Each row is followed by its class.
-200 -292 200 282 -316 30 -222 303 82 7 349 78 51 371 -481 83 -133 63
 -50 -168 -168 -127 -105 -88 450 -71 -136 127 41 190 -167 210 | U
61 -2 458 105 166 -181 -47 -345 -189 -99 30 108 -167 82 196 102 75 1 111
 189 -257 -156 37 -77 371 -15 161 261 71 -133 18 153 | T
56 -48 50 -67 -92 -122 -235 276 229 324 -120 415 -55 329 53 136 -108 -79
 374 -127 59 532 -74 -324 -244 22 -28 14 -104 -159 473 -248 | F
81 395 41 5 -330 -408 287 87 -112 -11 234 58 -327 -468 42 58 -166 -92
 -180 153 -130 302 -200 -124 57 41 210 -259 -334 -101 -118 131 | A
32 -299 146 163 334 380 -116 -288 20 -112 -123 -580 -276 97 -587 -160
 -68 280 -301 232 104 19 -187 -27 292 414 91 -238 268 276 -197 298 | T
-64 -275 224 350 -290 77 -280 161 91 198 218 211 174 488 -383 57 -125 0
 -51 -258 -78 -216 -106 -9 485 -175 -212 284 138 176 -83 194 | T
-63 19 312 307 371 586 321 -227 502 177 555 -145 -60 29 -336 -109 175
 -250 382 6 -168 -143 73 -47 479 31 138 -312 -66 61 -314 700 | H
-99 131 161 -61 -11 -16 -121 -213 -148 58 -403 -662 -64 -235 -419 -238
 -221 294 -362 335 5 1 -294 272 543 -216 500 8 375 209 -150 -236 | N
41 301 144 43 -281 -589 299 181 -192 -182 156 56 -381 -464 123 98 -161
 -14 -290 134 -136 317 -226 -186 -30 124 156 -344 -237 -206 4 34 | T
53 -32 76 21 -112 -148 -256 318 234 364 -6 471 -54 404 51 204 -136 -141
 364 -197 1 582 -153 -326 -314 4 -58 -34 -114 -105 410 -224 | J
264 81 254 -458 321 73 -10 -353 -25 -6 -247 -792 -231 -232 -407 -259 -3
 17 -137 486 -114 87 -180 14 230 432 422 -527 80 259 -100 16 | U
-166 -230 214 269 -287 37 -366 177 46 223 274 186 142 418 -552 -19 -153
 113 -24 -232 60 -107 -174 -73 370 -261 -87 331 100 108 -19 22 | R
-136 175 -231 206 -236 362 156 -325 237 -245 358 -268 160 167 -435 -15
 -286 -240 -59 51 199 -62 -2 260 -224 -41 -243 -303 128 12 -180 84 | W
-334 189 -280 360 -95 49 296 128 363 -70 624 312 133 321 -257 -275 78
 288 397 -105 258 -121 236 -19 -291 -81 -87 -89 -122 75 -185 86 | W
-117 114 263 232 106 104 683 398 252 449 519 286 173 343 -484 24 -65
 -489 408 -466 -159 299 -1 -43 84 -14 148 -102 -10 68 10 -727 | G
-79 378 -151 136 31 -80 172 19 137 81 584 494 415 374 -106 -44 248 5 356
 -228 -26 -33 234 172 -723 -215 -69 275 -137 113 -94 -629 | F
-256 -328 174 365 -341 -83 -203 305 2 100 166 94 50 448 -536 -28 -214 68
 -150 -141 -113 -129 -174 -162 556 -320 -69 163 121 206 -82 20 | H
264 7 506 96 497 -169 -49 -346 -130 -50 219 -257 -194 -136 312 7 318 88
 191 147 6 -138 170 44 257 348 125 -128 -237 -78 102 23 | R
-54 158 299 124 -120 65 554 -145 230 -103 576 75 61 291 -821 134 -69
 -333 210 -293 -24 14 -189 -44 324 -482 69 11 -42 -119 -57 33 | W
156 476 140 -52 -188 -411 173 -65 -128 -272 45 -54 -361 -346 34 36 -128
 -57 -279 167 -219 297 -304 -108 133 -21 167 -222 -259 -188 -140 322 | A
95 -65 58 -47 -139 -147 -234 254 216 316 -9 360 -110 354 -44 237 -164
 -128 342 -159 -1 600 -160 -390 -148 -28 -61 -61 -80 -104 411 -136 | N
-341 234 67 492 132 -62 364 -15 88 -30 383 208 341 196 -442 -477 -189
 -216 234 -63 66 -76 -53 91 16 10 78 -310 -85 209 -250 -14 | W
-231 274 90 256 -101 59 899 204 298 -579 486 -76 423 421 -561 -142 -216
 -346 205 -106 100 1 -55 30 -224 70 230 -490 -68 -112 -28 -261 | A
210 164 244 -422 609 -60 332 -270 -36 184 -214 -885 -313 -471 -34 -103
 166 16 -246 480 23 -72 -96 -127 -47 71 227 -605 -51 -195 26 -159 | H
2 -41 375 98 207 -244 -40 -296 -214 -58 575 -126 -164 -274 385 174 179
 46 0 350 -192 -399 22 94 268 197 -29 -228 -98 -43 -18 401 | H
149 469 148 49 -233 -560 343 159 -185 -158 121 46 -378 -352 5 84 -127
 -127 -233 57 -173 292 -229 -291 20 151 120 -239 -338 -241 -78 162 | R
-173 -322 182 368 -379 57 -216 235 34 143 220 269 43 320 -452 27 -175 30
 -170 -274 -120 -99 -189 -67 494 -133 -103 209 123 171 -95 251 | T
148 -132 573 68 264 210 -234 -247 -1 22 178 -253 112 15 41 379 161 27
 125 247 -200 -96 16 -133 315 131 178 181 -59 -339 -58 535 | U
92 254 190 210 176 465 294 199 409 256 403 -179 -96 177 -265 90 40 -407
 147 -274 -133 18 26 -58 163 -106 -67 35 3 49 -178 142 | R
-188 -82 10 -372 323 -39 122 148 -138 -209 -225 -700 -26 -84 -99 -306
 -104 -17 -148 78 143 389 -77 125 183 114 144 -395 316 148 114 -455 | U
132 -126 166 -96 -4 -74 -281 273 265 325 -8 365 51 293 43 193 -20 -77
 394 -190 41 523 -97 -222 -126 11 -60 -27 -137 -137 455 -165 | F
191 346 249 -33 -156 -286 263 187 -109 -177 37 -162 -300 -312 4 184 -152
 -183 -287 37 -269 377 -281 -232 174 143 176 -216 -180 -272 -77 256 | G
24 -233 317 53 166 -56 -5 -351 -169 -300 207 -17 -62 -3 271 156 107 24
 80 269 -264 35 101 -173 237 -41 213 46 -5 -185 129 311 | W
-185 -347 97 -512 78 58 146 -240 21 -400 -435 -457 -258 -603 -269 -202
 -354 -110 1 676 -93 74 79 -224 44 -174 282 -527 -166 -22 -231 -43 | W
73 353 170 -87 -203 -458 245 125 -119 -172 212 -58 -275 -465 66 134 -110
 -25 -267 99 -164 296 -223 -141 21 -47 61 -269 -320 -290 -62 180 | F
-100 -217 130 345 -361 38 -249 245 96 188 338 236 116 368 -535 76 -96
 114 -93 -236 -62 -148 -123 -17 334 -147 -172 223 46 209 -129 40 | A
-68 -21 -98 -65 76 -6 143 -142 -161 -16 -439 -594 -382 -74 -348 -295
 -171 196 -322 229 198 135 -39 -66 168 -34 277 -137 225 137 58 -477 | W
71 499 69 -32 -254 -404 293 45 -184 -199 143 -26 -417 -360 141 129 -229
 -103 -292 169 -225 318 -198 -250 -152 -61 200 -223 -240 -285 -68 50 | N
-87 -41 242 -18 182 -312 -103 -454 -130 -16 66 -214 50 -443 388 -17 87
 121 40 394 36 -269 -95 259 283 47 57 -241 -35 -91 52 415 | T
98 -112 27 -59 -109 -123 -220 324 229 353 24 405 -48 362 87 225 -116
 -110 354 -191 45 596 -84 -297 -271 7 -132 -65 -101 -83 390 -263 | J
-28 -117 197 -78 266 169 247 289 73 -379 -102 -466 -7 -406 -81 -383 -179
 355 -419 276 49 -18 -276 376 434 -34 343 -493 220 192 -244 22 | T
73 426 129 -5 -270 -396 313 61 -95 -225 69 -52 -283 -357 -46 130 -176
 -161 -192 112 -182 398 -254 -184 120 -27 212 -203 -261 -237 -103 219 | A
-171 -385 186 308 -236 65 -301 295 -9 78 247 158 133 431 -397 -8 -107 75
 -123 -248 -85 -170 -119 19 507 -236 -107 190 80 250 -88 23 | H
54 468 119 -15 -203 -442 169 48 -153 61 103 32 -435 -430 103 9 -192 -35
 -192 157 -94 309 -206 -158 -100 -31 203 -212 -261 -174 -77 -57 | J
109 423 80 36 -258 -501 273 248 -87 -239 132 -13 -333 -387 92 23 -106 11
 -260 208 -127 149 -165 -254 -23 64 126 -383 -299 -221 -116 210 | H
227 -295 247 180 126 54 -122 -63 -56 -230 -319 -626 -29 -412 -166 -95
 -100 -50 -489 35 178 -7 -184 58 440 361 -173 -577 28 -78 7 275 | G
113 116 117 -22 243 208 -66 -197 298 -258 99 -475 128 -281 10 -146 -124
 151 -124 426 81 -89 -83 446 12 65 -149 -568 226 44 -137 35 | F
-130 3 -232 -12 -450 370 625 -56 571 -333 590 203 20 -566 -169 -134 82
 -264 399 228 -66 -309 383 33 -426 148 370 -595 -251 101 -138 84 | R
-21 -275 454 -9 312 9 -156 -377 -173 -61 275 -197 135 -167 92 145 65 -52
 57 49 -52 -182 -31 130 508 24 -123 -118 -87 -158 -74 488 | N
-183 -273 181 -198 164 321 131 83 -130 -113 -369 -395 -22 -35 -439 -51
 -222 -120 -138 56 -172 83 -103 21 540 -32 318 78 380 213 -168 -97 | N
123 -16 56 -70 -33 -93 -230 263 210 286 -44 375 -40 313 38 167 -107 -99
 328 -141 6 581 -139 -349 -303 -83 50 -35 -104 -105 415 -237 | N
-49 -29 -229 208 -40 95 492 393 251 -78 526 384 8 -101 70 -348 21 -235
 -18 -188 -58 -45 -82 -100 -90 61 -45 -642 -272 215 -73 418 | H
-40 -347 368 -54 237 -201 -35 -180 -294 -55 1 -257 364 -85 128 113 33
 -198 55 106 -99 40 -68 97 609 -79 73 -69 -64 -29 12 204 | H
91 -99 283 -101 429 -158 49 -269 14 -116 135 -226 378 -435 302 1 273 36
 84 380 -87 -212 67 78 -125 -1 48 -345 -109 -204 13 148 | R
-205 -271 167 409 -348 68 -291 254 18 97 178 285 107 428 -481 -3 -179 54
 -75 -253 -68 -134 -96 -100 361 -176 -47 275 71 145 -27 98 | W
-132 -223 147 300 -382 -10 -232 258 61 184 243 196 150 371 -531 21 -146
 88 -71 -268 -37 -166 -159 -52 380 -189 -111 261 35 151 -108 31 | G
155 199 372 -308 37 39 62 -235 -152 240 -213 -673 -155 -268 -96 -37 -395
 -90 -211 452 65 -81 -175 138 527 -133 235 -104 83 -92 -198 -91 | J
165 -74 103 -47 -42 -91 -201 254 182 376 -97 323 -32 378 -47 268 -144
 -203 310 -182 36 622 -147 -329 -207 -51 -43 -18 -162 -164 443 -249 | W
-137 -293 197 317 -385 -66 -261 204 -4 75 286 175 128 342 -411 23 -183
 85 -170 -204 -85 -115 -186 11 453 -162 -126 160 79 207 -102 147 | T
203 505 99 -7 -265 -503 262 126 -74 -169 224 33 -204 -464 88 113 -79 -53
 -259 189 -156 246 -222 -191 -151 77 105 -347 -326 -262 -90 221 | A
107 -106 154 -64 -39 -143 -292 322 267 297 -3 378 48 447 125 185 -74
 -102 449 -119 18 546 -119 -357 -105 11 -61 -58 -132 -212 450 -53 | U
99 -357 -111 -105 -4 -122 237 342 71 -43 -323 -227 369 -399 -183 -117
 -163 138 -302 117 193 231 -422 225 511 55 -32 -595 243 166 77 184 | A
86 421 126 -28 -284 -536 340 230 -205 -174 158 -30 -413 -351 135 22 -183
 -80 -307 108 -234 277 -249 -215 166 150 146 -361 -314 -219 -102 228 | U
11 -145 471 -87 257 125 -58 -407 75 -233 455 -220 -49 -136 185 342 149
 139 16 386 -373 -416 -7 93 219 66 -97 -141 -151 -277 -190 726 | F
143 -151 425 297 62 -107 -25 -275 -117 -135 26 -143 -143 -23 22 -2 -1
 -62 136 189 24 -79 162 -227 385 316 177 -64 -166 -135 89 130 | R
-181 -376 237 337 -270 -14 -294 196 39 200 212 225 226 510 -486 15 -186
 77 -106 -249 -59 -124 -240 -41 461 -213 -177 201 98 150 -54 170 | T
-27 -4 237 -125 391 183 136 -349 73 175 -110 -847 -79 -298 -568 -402
 -113 66 -50 366 125 -92 -95 346 454 154 305 -459 45 427 -262 -271 | F
15 510 39 87 61 498 585 -100 314 -275 248 -220 131 -16 301 -276 -90 -686
 75 86 -338 -250 223 169 66 85 139 -364 52 -44 -262 361 | A
-147 -672 263 -327 125 -97 -152 126 -125 -618 -303 -480 263 -52 -90 -351
 -231 7 -195 203 -56 -229 -158 261 821 -133 -30 -528 5 324 -130 223 | H
-155 -211 516 85 495 -35 89 -496 -234 -170 154 -310 -165 -255 431 111 25
 -374 118 274 -146 -423 48 41 460 145 -79 -206 -198 -198 27 528 | A
